(in the rows, 128 means zero)
Rows lie near named flat spaces through zero. A row that begins with a name and a colon came from that space; any other row is followed by the name of its block's space that it lies nearest.
bp-qg: [140 107 118  98 145 136 150 104 111 130 165 132  91 108 116  93 159 169
  90 137  79]
nb-jn: [168 145 118 158 101 108 107 121  88 141 154 122  95 105 111 109 127  94
 140 177 125]
nb-jn: [151 142  91 104 163  85 147 131 139 111  94 206  94 116  50 131 104 132
 108 135 153]
ct-gm: [105 132 134  98 151 164 191 109 174 112 123 157 157 118 136  83 148 179
 102 113  72]
jp-hc: [122 126 127  83 179 156 198 117 186  90  90 120 137 150  84 109 108 197
 133 122  87]
ct-gm: [147  98 111 136 113  94  85 138 111 134 127 137 136 114 104 181 122 115
 111  95 143]
bp-qg: [109  97 125 115 106 151 165 114 187 156 130 141 134 113 132 105 154 123
 163 105  98]
bp-qg: [167 137 131 184 160 119 116 103  87 200 114 149  81 120 110 116 120  84
 122 139 140]
bp-qg: [183 189 149 183 142 119 149  77 119 125  99 111 150 154 102 116  85 148
 122 219 108]
nb-jn: [ 84 141 137 112  75 121  87 144 137  98 157 137 141 149 183 132 157  96
 147 137 182]
jp-hc: [107 140 133 157 161 153 138 148 157 148  78 201 172 105 131 117 125  89
 119  42 132]
ct-gm: [150  97 114 108 199 128 174 114 162 149  71 130  88 147  48 142  93 161
 141 105 120]
nb-jn: [121 133 131 123 165 179 162 126 165 113 110 164 135 114 102  64 143 126
 137  75  85]
nb-jn: [123 120 134 149 125 147  80 145  90 127 154 142 146 102 154 118 157  98
  99  66 117]
ct-gm: [169 142 116 151 129 114 142 113  95 151 142 136 105  93 106 104 123 127
 110 168  96]
nb-jn: [142  95 115  93  99 104 119 116 160  84 133  93 140 152  88 172 119 169
 144 142 123]
ct-gm: [112 169 129 135  95 157 134 143 135  86 155 178 176  80 155  61 160 107
 115 114  90]
bp-qg: [134 194 142 173  83 120 100 127  63 137 179 135 118 107 192  81 148  79
 117 206 144]
jp-hc: [147 146 135 147 124 120 118  72 119 141 151 189 124 123 132  93 165 123
  83 151 114]
bp-qg: [109 175 103  86 117 116 164 180 122  73 137 142 113 101 126  95 110 135
 138 176 140]
nb-jn: [126  92 116  99 135 104  99 136 114 119 135 117 110 142 116 175 129 148
 108 106 151]
ct-gm: [165 146 134 162 123 116 131 102 107 150 129 105 117 131 117 124 111 125
 134 184 118]
jp-hc: [144 206 146 154 127 149 173 125 137  72 108 117 198 122 130  90  91 160
 120 187  81]
jp-hc: [156 136 120 146 101  87 115  60 168 149 120 210 117 143  89 124 148 100
 130 166 154]
nb-jn: [126  84 136 168  51 117  98 145 128 171 141  61 198 104 179 204 120 112
 150 107 114]
bp-qg: [122 118 134 121 163 141 113 146  97 126 128  99 103 143 133 134 123 133
 121 104 139]
jp-hc: [153 180 126 172 157 145 123 159  71 121 123 154 127  82 118  79 112  91
 107 119 110]
ct-gm: [154 105 164 156 144 157 113  90 115 143 127  18 127 185 132 150 112 158
 152 147 104]
bp-qg: [130 161 137 146 136 143 166 141 103 154 129  87 104 119 152  96 107 124
 151 184 117]
jp-hc: [198 190 136 227  82 106  65  91 130 111 104 177 176 126  76 115 108  43
 158 158 143]
bp-qg: [138 104 143 130 158 156 136  96 126 147 133  99 113 146 124 115 141 154
 120 115  94]
jp-hc: [134 140 126 117 138 169 165 121 180  76 114 157 168 110  86  72 135 147
 137  96  66]
nb-jn: [134 112 115 117  76 106 123 128 178  90 119 126 186 126 102 170 116 142
 147 125 120]
jp-hc: [125 161 146 150 156 105 151  86 141 163  89 172 145 161 148 149 111 144
  90 168 159]
bp-qg: [116 116 113 119 126  97 105 168 149 108  85 143 158 137 104 197  93 116
 138  83 177]
nb-jn: [150  82 132 157  76 140  68 134  86 145 181  60 133 104 147 142 153 100
 145 100  96]
jp-hc: [140  97 126  84  66 152 135 100 197  44 162  65 162 148  87 111 148 177
 182 146  63]
ct-gm: [153 103 116 128 154 151  89 174  71 104 146  69  88 110  90 120 119 113
 144  79 109]
jp-hc: [171 176 147 216  79 126  63 111 110 113 128 145 190 119 126 119 123  60
 140 137 129]
ct-gm: [ 92 142 108  78 154  92 178 143 143 151 108 171  69 139 135 134 115 139
 127 173 189]
nb-jn: [154 126 119 143 117 123  81 132  99  96 148 153 151 100 106 127 142 116
  93  90 107]
ct-gm: [193 136 104 164  91  52  89 126  42 153 158 104 107  94 111 181  98 124
  92 208 136]
ct-gm: [103 108 117  93 111 115 110 156 111 102 155 129 147 111 157 158 143 152
  89 101 130]
bp-qg: [148 135 105 111 124 100 131 120  98 117 159 164 104  96 111 112 142 146
  82 157 112]
[116 135 154 122 141 133 149 118 137 115 108  62 162 177 156 168  96 185
 124 163 129]
jp-hc
[128 104 100  91 156 115 125 143 126 115 128 172  91 112  86 126 138 132
 107  87 136]
bp-qg
[120 148 108  62 135 116  93 141  90  24 182 173 105 123 113  92 166 162
  64 129 131]
bp-qg
[ 65 134 136  66 149 166 167 156 102 122 177 101  75 128 204  71 166 160
 115 147 125]
ct-gm
[123 118 124 112 111 111 142 112 110 142 162 137 139 105 163 135 151 167
  73 151 102]
ct-gm
[121 104 161 152 150 173 104  96 150 149 116 108 132 171 137 118 149 111
 152  77 125]
bp-qg
[188  93 116 155 154 113 122 100  96 173 125 106  92 113  71 145 113 137
 115 127  94]
ct-gm
[129 133 112 135 126 106 125 132 113 169 133 173  79 108 125 114 138  84
 134 139 161]
ct-gm
[ 98 114 134 121  95 120  76 163  96 112 158 102 153 129 185 170 141 119
 112 102 157]
bp-qg
[139 127 106 126 105  73 123 107 136 166 126 180  80 129 107 145 131  96
 139 174 181]
jp-hc
[167 136 104 114 156 103 169 129  87 133 134 112  89  99  90 123  99 175
  95 184  94]
ct-gm
[150 169 127 185 113 123  99 167 109 122  99 132 157 107 113 133  89  64
 161 120 150]
jp-hc
[125 121 115 128 113  84 109 131 126 154 119 158 113 131 128 170 122 106
 126 137 180]
ct-gm
[137 109 125 142 111  85 145  67 148 202 126 186 130 122 142 157 147 137
  87 158 133]
ct-gm
[124 143 147 138 124 150 103 121 111  96 149 121 161 135 155 112 147 136
 102 117 110]
nb-jn
[152  85 132 154  79  71  77  86 124 156 134 118 188 140 142 233 126 152
  80 130 135]
ct-gm
[153 157 118 130  74  95 107 113 136  76 144 136 150 131 104 132 122 126
 138 188 135]
nb-jn
[110 110 135 109 128 142 139 136 167 105 108  97 162 151 127 154 115 154
 148 104 123]
bp-qg
[138 145 115 154 106  99 112 136  99 161 138 167 111  96 137 125 132  82
 121 146 153]
bp-qg

Each name stands for a flat space through zero: a line, a plane or more. A row that begins with a name and a colon came from that space; any other row is followed by the name of the space it lies nearest, among the names in its block.
nr_zg: [142 102 116  94 106  54 146 137 135 142 106 103 143 124 138 102 116 170
 103 180 182]
dq_hf: [110 119 135 117 121 128 135 103 128 140 121 127 135 115 138 121 131 124
 125 153 146]
nr_zg: [180 103 124 145  53 174 176 138 110  93 141 130 140 146  66 114 149  96
 135 115 147]
dq_hf: [ 87 114 148 205 130 229 134  70 105 137 157 136 131 155 136 174 128  63
 111  90  92]
fq_dl: [128 113 142 152 156 116 136 120  95 130 165  66 100 170 151 143 104 118
  90 110 133]
zs_zp: [114  70 147  83 134 182 176 125 120 125 136 149 113 163 168 147 144  91
  85 168 119]
nr_zg: [ 82 142 138 134 129 162  99 170 111 129 125 201 134 165 156 156 142 138
 118 100  89]
zs_zp: [ 64 129 190 130 147 208 177  70  87 147 200 102  99 163 147 156 133  81
  91 122 146]
dq_hf: [ 93 129 145 148 107 191 114  79 111 127 117 162 132 102 133 127 147  83
 142 141 125]
fq_dl: [ 78 144 162 110 118 187 119  71  99 126 136 144 128  85 121 103 167  70
 188 128 126]
nr_zg: [ 80 147 123 140 106 116  74 147  97 132 114 163 176 126 118 107 159 125
 211  63  87]
fq_dl: [147  80  65 138 106  50  83 117 164 143  41 134 195  78 136  95 127 139
 180 153 107]
nr_zg: [ 96 130 128 108 133 109 130 133 138 151 126 140 156 130 134 128 135 147
 145 121 122]
zs_zp: [129 119  86 108 158 107  77 160 181 132  61 196 152  99 158 136 135 146
 159 139  62]
fq_dl: [134 151 132 143 124 149 117  96 134 122 122 129 117  89 112 120 128 114
 140 140 140]
fq_dl: [135 181 150 102 185 144 111 146 134 110 152 131  64 118 139 140 121 135
 116 127 118]
dq_hf: [ 90 132 125 139 126 158 136 130 151 152 131 170 171 141 120 153 140 132
 148  94  93]
zs_zp: [122 164 123 137 114 104  82 157 116 120 109 157 130 116 124 115 131 155
 145 116 130]
zs_zp: [179 174 159 119 140 170 188  94 140 106 191  67  70 103  67 123 119 109
 118 133 177]
dq_hf: [118 170 121 106 174 148 160  74 217 164 143 119 164  59  72 133 138 123
 211 103  99]
dq_hf: [105 126 134 130  83  88  88 185  67 117 108 162 129 169 161 113 131 164
  95 134 154]
nr_zg: [109  83 123 117  96 136 159  93 156 157  89 161 156 116 157 136 123 139
  72 211 168]
nr_zg: [118 162 133 129 132  94 116 166 120 134 143 130 125 151 127 133 117 174
 114 106 140]
dq_hf: [133 139 113 159 141 114 141 108 166 153 135 105 151 120 106 145 108 147
 130 110 127]
zs_zp: [179 113 135 129 120 189 116 126  90  66 128 126  74 117 119 110 149  54
 145 130 107]
nr_zg: [149 122 123 124 108 110 112 169  98 102 122 132 118 148 127 113 134 132
 131 117 127]
dq_hf: [159 108 120 145 113 171 122 113 127 101 105 146 110 111 128 128 133  90
 119 153 120]
zs_zp: [131  91 125 127 136 104 202  92 159 168 159  62 157 149 116 142 106 139
  99 137 157]
fq_dl: [137 173 113 143 141  80  72 131 144 129  95 133 117  83 133 115 109 166
 134 143 141]
nr_zg: [117 138 127 120 144  98 121 123 136 143 127 115 131 119 137 125 120 146
 130 133 135]
nr_zg: [227 151 141 121 184 133 176 156 135  83 195  43  28 156 103 147  91 127
  67 123 148]
dq_hf: [ 81 156 135 142  97 123 103  90 126 152 106 153 159  86 123 110 135 141
 150 145 158]
fq_dl: [175 172 101 142 110 131 130 165 189 119 109 175 138 105  78 140 120 175
 126 126 130]
fq_dl: [181 150 113 178 116 172 153 106 168 115 140 119 128 106  65 144 118 114
 135 106 125]
zs_zp: [114 179 137 179 125 145  78 112 101 118 136 130 118 108 110 123 128 116
 160  86 120]
fq_dl: [180 141 102 143 121 126 124 124 177 117  94 144 121  85 106 129 112 145
 114 164 141]
zs_zp: [204 172 113 163 120 183 177 101 210 116 140 130 116  80  44 149 110 133
 117 138 148]
dq_hf: [112 137 121 140 127 113 127 151 137 145 134 140 154 151 123 143 124 156
 129  98 116]
fq_dl: [114 151 103 200  87 108 110 123 128 148 134 119 205 129  63 121 134 139
 204  35 106]
zs_zp: [124 107 140 187  92 172 113 102  63 106 141 111 122 150 124 124 136  70
 132  97 123]
[111 118 116 204 119 163 133 106 143 151 133 140 162 153 122 171 111 124
 104  95 105]
dq_hf
[145 141 122 142  65  73 132 166 108 127 122 126 144 147 104 109 116 186
  95 139 193]
nr_zg
[138 139 128  93 149 126 148 196 146 122 147 156 118 171 129 151 129 163
 107 109 106]
fq_dl
[165 105 126  94 149  90 124 132 100 101 135  65  98 122 132  92 133 100
 159 127 125]
zs_zp
[146 105 114 150 133 133 134 105 135 127 128  99 139 123 116 128 126 100
 149 112 108]
fq_dl
[110 125 119 139  93  85 116 110 130 151  97 131 161 107 132 110 121 158
 121 160 169]
nr_zg
[ 58 130 156 142 127 127 126 134  81 154 163 126 142 183 156 145 128 138
 109  92 130]
dq_hf
[113 123 138 140 125 174 136  59 137 136 122 127 129  86 126 125 134  86
 139 156 136]
dq_hf
[167  40 129  83 157 152 153 112  96  91 133  76  90 143 162 111 146  39
 141 148  91]
zs_zp
[159 140 138 177 110 135 152 115 123 125 149  97  94 146 119 149  89 149
  40 156 189]
fq_dl
[144 103 108 151  85 117 116 121 133 126  81 153 143 114 137 121 120 139
  96 176 155]
dq_hf
[155  95 128  65 202 135 158 120 150 116 148  81  95 122 144 127 136  82
 158 129  81]
nr_zg
[141  93 119 119 126 116 113 119 122 119  92 131 112 116 166 120 121 119
  98 182 139]
nr_zg
[111 185 114 210 117 112  94 115 145 153 131 129 164 116  91 144 106 165
 145  73 128]
dq_hf
[153  92 123  99 107 116 156 152 127 118 116 132 122 148 140 124 127 139
  87 170 153]
nr_zg
[134  66 135 131 175 212 197  95 150 133 169 105 117 172 142 180 128  60
 102 113  73]
dq_hf
[155  64  96 116 150  83 151 115 154 141 114  76 154 132 139 123 118 115
 142 134 106]
zs_zp
[153 243 166 225 141 254  91  54 106  81 185 109  55  62  48 135 129  52
 177  60 119]
zs_zp
[ 92 161 129 211  41 178 115  99 113 140 121 179 188 116  72 129 143 126
 155  89 146]
nr_zg

Each name stands for a flat space through zero: a line, a plane or more. A row that begins with a name and a colon came from that space; any other row is followed by the name of the space it lies nearest, among the names in its block.
rj_fp: [113 156 125 151 147 165 115 181 138 147 122 127 144 184 133 128 123  97
 122 118  96]
fg_pj: [151 132  82  99 115 118 105 138 137 140 151 133 114 118 107 113 127 115
 136 157 155]
lh_jh: [ 80 181 145 165 101 117  95 106 146 112 184 121 140  75 103  64 185 152
 113 148 130]
lh_jh: [ 99 109 153 109 112 142 133 107 112 137 108 113 136 132 158 123 116  85
 113 139 129]
cr_mr: [143 133 125 138 126 130 127 131 138 127 137 126 120 159 100 134 127 122
 121 137  98]
cr_mr: [106 119 116 104 162 140 140 119 132  87 107 102 129  68 176 134 105 129
 123 168 121]
pz_hn: [139 125 116 117 113 156 147 141 122 139 121 131 126 154 146 135 113 111
 108 108 133]
fg_pj: [ 98 124 111 110 139 136 144 126 158 117  78 124 126 169 120 124 113 115
 108  77 125]
rj_fp: [145 140 157 171 203 142  56 233  95 191 146 153 164 154 147 154 132 106
 215 158 112]
fg_pj: [153 120 127 126 142 137 131 137 124 107 175 115 119 113 146 139 136 130
 120 170 104]
rj_fp: [105 126  93 131  95 149 144 125 134 144  75 137 145 143  97 123 119 142
  82 115 144]
lh_jh: [144  85 135 115 180 107 125 145 123 137  84 138 129 157 125 170 107 129
 169 113 124]
lh_jh: [108  97 174 129 153  97 157  97 111 121  55 132 137 126 153 162 107 149
 158  75 139]
jm_zr: [130 121 133 133  81 122 171  66 124 101 119 126 117  92 115 126 128 170
  89 118 133]
fg_pj: [ 97  99 124 130 194 132 134 174 143 108 107 121 155 154 152 152 149 147
 114 108 119]
pz_hn: [129 113 129 110 141 118 131 152 135 130 150 121 126 184 146 135 146 100
 118 104 131]
jm_zr: [172  99 122 126 117 147 159 125  85 137 117 146 130  75 159 163 105 169
 131 137 155]
lh_jh: [ 95 114 109  98  85 141 104 107 157 137 154 118 124 160  83  76 161  84
  74 140 134]
rj_fp: [ 59 127 198 106 156 152 131  88 158  78 151  98 116 119 190  78 150  83
 121  67 104]
rj_fp: [121 145 145 143 142 158  94 167 122 152 157 128 141 144 143 115 137  92
 141 147 109]
jm_zr: [ 91 125 143  80 121 104 125  74 165 103 109  93  98 172 120 101 110  51
 123 121 102]
cr_mr: [127 122 150 139  89 141 173 129 105 121 178 118 139 149 179 133 165 133
  66 103 140]
cr_mr: [155 116 151 158 122 166 142 172  67 181 114 160 159 124 177 164 116 146
 144 104 157]
pz_hn: [129 119 143 112 155 148 100 136 123 131 151 132 124  89 155 112 128 111
 162 138 134]
pz_hn: [124  99 175 111 100 165 140 130 109 161 152 137 129 191 168 116 145  74
 107  59 143]
rj_fp: [ 74 133 173 164 145 178 101 105 159 124 103 149 139 109  85  78 148 151
 132  68  99]
rj_fp: [ 88 138 117 141 130 185 135 126 172 113  85 118 130 180  86 108 115 110
  76 106  68]
pz_hn: [184 113 151 129 124  93 118 146 101 150 200 140 116 154 136 147 156 123
 158 130 142]
fg_pj: [152 106  98 137 125 181 153 205  92 160 142 131 161 170 174 170 132 125
  74 152 133]
lh_jh: [109 133 135 140 126 109 116 157 102 145 139 101 157 157 153 150 137  90
 112 206 113]
pz_hn: [122 122 166 130 153 155  80 100 119 122 154 138 123  19 133  91 131 139
 181 166 124]
cr_mr: [172 118 173 136 131 155 115 143 108 157 168 136 112 177 136 140 120  81
 156 125  90]
pz_hn: [123 140 154 146 141 166 114  99 118 114 110 125 125  50 134 119  95 135
 155 175  91]
lh_jh: [136 202 192 197  86  89 171 138  70 140 160 115 148 147 205 161 132 131
 138 115 126]
fg_pj: [110 109 143 136 119 166 164 134 106 135  88 117 149 161 164 156 108 111
  84 127 107]
cr_mr: [124 111 125 119 170 155 115 153 108 145  80 147 145  76 163 140  99 142
 171 121 156]
fg_pj: [106  92 100  76 103 121  99 100 115 164  66 121 135 115 105 121  91  75
 130 196 157]
cr_mr: [133 138 161 127  92 117 118 109 117 142 178 124 118 146 133 107 148  92
 129 128 130]
fg_pj: [146 129  91 107 175 101  91 144 177 110 153 151 103 110  80 102 151 163
 175  87 151]
cr_mr: [110 134 125 115 129 100 149 118 144 104 130 125 124 129 147 119 147 145
 120  72 159]
cr_mr: [122 110 190  77 152 148  77 107 128 133 189 122  99 104 178  78 134  42
 188 118 130]
pz_hn: [153 106 125 122 108 122 149 140 134 130 178 132 119 193 120 134 166 127
  88  91 133]
fg_pj: [159 181 114 134  80 128 144 113 131 124 169 134 102 111 130 106 123 134
 128 105 143]
lh_jh: [108 101 175 120 121 112 111  99 143 147 122 140 120 190  91 106 150  98
 141  62 127]
fg_pj: [ 90 103 112 107 111 143 148 146  93 144  89  91 166 151 184 159 108  75
  68 208 130]
lh_jh: [123 127 104 178 133 107 152 136 154 102 105 116 144 186  53 164 147 180
  69 159  67]
jm_zr: [162 123 139 135  81 138 168  90  89 126 132 131 120  78 152 146 107 154
 114 146 138]
jm_zr: [155 175 168 181 119  96  73 163  97 180 187 144 139 148 108 126 151 111
 190 165 118]
jm_zr: [ 94  82 121  80 146 169 153 148 107 128  94 108 150 126 217 144 109  87
  92 133 153]
cr_mr: [ 95 135  97  92 139  51 160  73 180  50 105  87 102 122 114 125 129 143
 105 125 126]
lh_jh: [ 71 117 149 143 140  98 110 109 136 116 107 113 154 117 107 118 156 139
 116 157 120]
rj_fp: [145 117 159 163  39 149 149  85  88 185 100 167 137 142  82 125 125 152
 106  85 152]
jm_zr: [104 151 154 119 127  72 129 107 141 120 123 117 118 160 139 117 134 103
 155  80 142]
pz_hn: [155 152  86 133 154 148 121 133 129 106 107 124 118  45 125 142  79 157
 156 203 105]
jm_zr: [131 101  86 112 139 188 177 127 139  87 101 122 126  88 152 142 108 169
  70 125 120]
jm_zr: [121 145  82 136  96 168 152 144 130 130 122 141 143 102 133 113 135 167
  77 106 161]
cr_mr: [132 110 163 126 121 180 157 146 119 115 203 119 127 157 192 121 167 109
  76  90 116]
jm_zr: [ 85 171  87 157 124 204 103 209 141 148 161 121 170 148 140  94 160 109
  64 159 115]
lh_jh: [142 114  99 129 142 120 140 123 157 110 107 142 117 138  78 136 131 173
 120  97 124]
fg_pj: [161 127 140 151  99 136 117 151  84 164 176 131 142 131 137 145 141 118
 121 191 124]
rj_fp: [111  95 182 147  81 184 110 105  93 189 104 149 149 149 104 112 126  93
 112 129 118]
rj_fp: [154 154  82 133 129  92 137 179 111 146 129 138 141 133 149 157 126 153
 143 128 176]
pz_hn: [162 143  99 139 135 196 155 164 135 110 159 134 119 116 154 133 120 152
  98 113 108]
jm_zr: [167 169 100 150 130 153 159 130 146  91 142 131 103 100 125 134 106 171
 123 115  99]
rj_fp: [131  73  95  66 139  88 143  95 127  97 106 100 116  96 141 153 111 121
 115 191 147]
pz_hn: [128 138  56 107 130 147 150 174 152 124 113 132 132 155 137 130 124 138
  90  92 159]
[121 115 126 110 135  84 119 135 123 141 123 131 135 143 135 134 140 121
 147 115 166]
lh_jh
[173 185 135 165 152 144 124 172 139 133 151 139 107 178 125 141 105 116
 171  93  80]
cr_mr
[116 178 140 137  65  70  96  98 136 157 166 140 119 144  82  77 163 113
 149  99 170]
cr_mr
[219 102 123 114 112  68 199  55 139  70 126 111  61 162  85 192  86 155
 123 135  72]
rj_fp
[124 126 170  91  71 100 154  91 104 160 130 139 113 165 178 110 128  81
 142  24 199]
lh_jh
[ 74 179 116 145 131 121 130 144 172 102 137 113 137 162 125  93 160 128
  96  81 121]
jm_zr
[142  94 168 135 104  88 125 108  75 166 125 146 145 108 136 150 140 144
 156 136 172]
jm_zr
[193 108 122 144 119 135  82 173 102 178 204 153 129 148  86 138 158 125
 145 188 124]
fg_pj
[132 110 126 116 122 133 105 103 137 159  75 164 118 119  72 110 107 137
 168  80 154]
fg_pj
[ 69 110 142 140 127 110 148  94 180  81 128 104 133 189  78 109 182 143
  53  95  87]
pz_hn
[120 118  88  93 124 127  90 141 148 137 158 126 126 122 105  95 151 105
 118 160 154]
lh_jh
[109 146 149 120 113 117 127 138 105 149 135 117 139 145 181 124 126  82
 136 123 150]
jm_zr
[113  97 119  95 132  73 152  82 142  91  95 105 116 127 119 144 122 134
 115 139 134]
cr_mr
[129  63 111 109 125  93 131  94 127 134  66 128 132 144  65 160 116 143
 114 167 127]
cr_mr
[132 105 119 124 103 137 151  92 128 114 114 131 123 100 107 128 127 160
  96 131 132]
jm_zr
[138 135 152 154  75 118 139  82  98 151  97 138 130 111  98 135 107 142
 132 144 127]
pz_hn
[147 148 126 140 138 144  95 137 138 139 136 128 116 138  93 122 109 102
 154 168  84]
cr_mr
[101 134 115 138 108 118 143 124 135 126 117 138 145 122 120 114 155 167
  99  87 165]
jm_zr
[111 144 122 118 150 139 122 131 127 113 118 119 131  72 168 119 111 127
 147 145 137]
cr_mr
[177 119 137 154  78 228 172 113 121 117 185 148 109 113 125 116 138 164
  60  96  95]
pz_hn
[153 111 149 165  57 127 210 125  71 132 157 113 152 176 171 184 151 152
  34 143 123]
cr_mr
[ 98  84  95 119 156 188 113 157 149 130 110 146 153 106 107 108 153 161
  89 116 142]
cr_mr
[ 87 122 168 130 145  83 105  94 137 111 120 101 132 134 113 122 140 103
 141 168  98]
fg_pj
[128 129 128 129 124 107 140 105 133 112 122 136 122  99 121 124 135 165
 135  99 149]
rj_fp
[153 137 183 147 133 143 128 131  88 147 135 126 125 131 173 152  98  94
 169 145  98]
pz_hn
[137  98 111  99 124 170 155 117 110 120 100 119 126  92 166 145  90 120
 104 158 129]
fg_pj
[106 141 171 137 146 188 135 170 117 143 146 135 143 158 206 115 136  94
 128  50 131]
pz_hn
[144 128 157 118 169 146 142 153 126 118 145 134 115 140 192 137 120 116
 163  57 130]
cr_mr
[153 109 116 102 180 147 141 119 177  60 163 110  86 126 124 128 127 134
 121 119  74]
fg_pj
[132 163 158 143  62  89 164  95  91 122 172 100 127 127 174 135 137 111
 100 159 135]
cr_mr
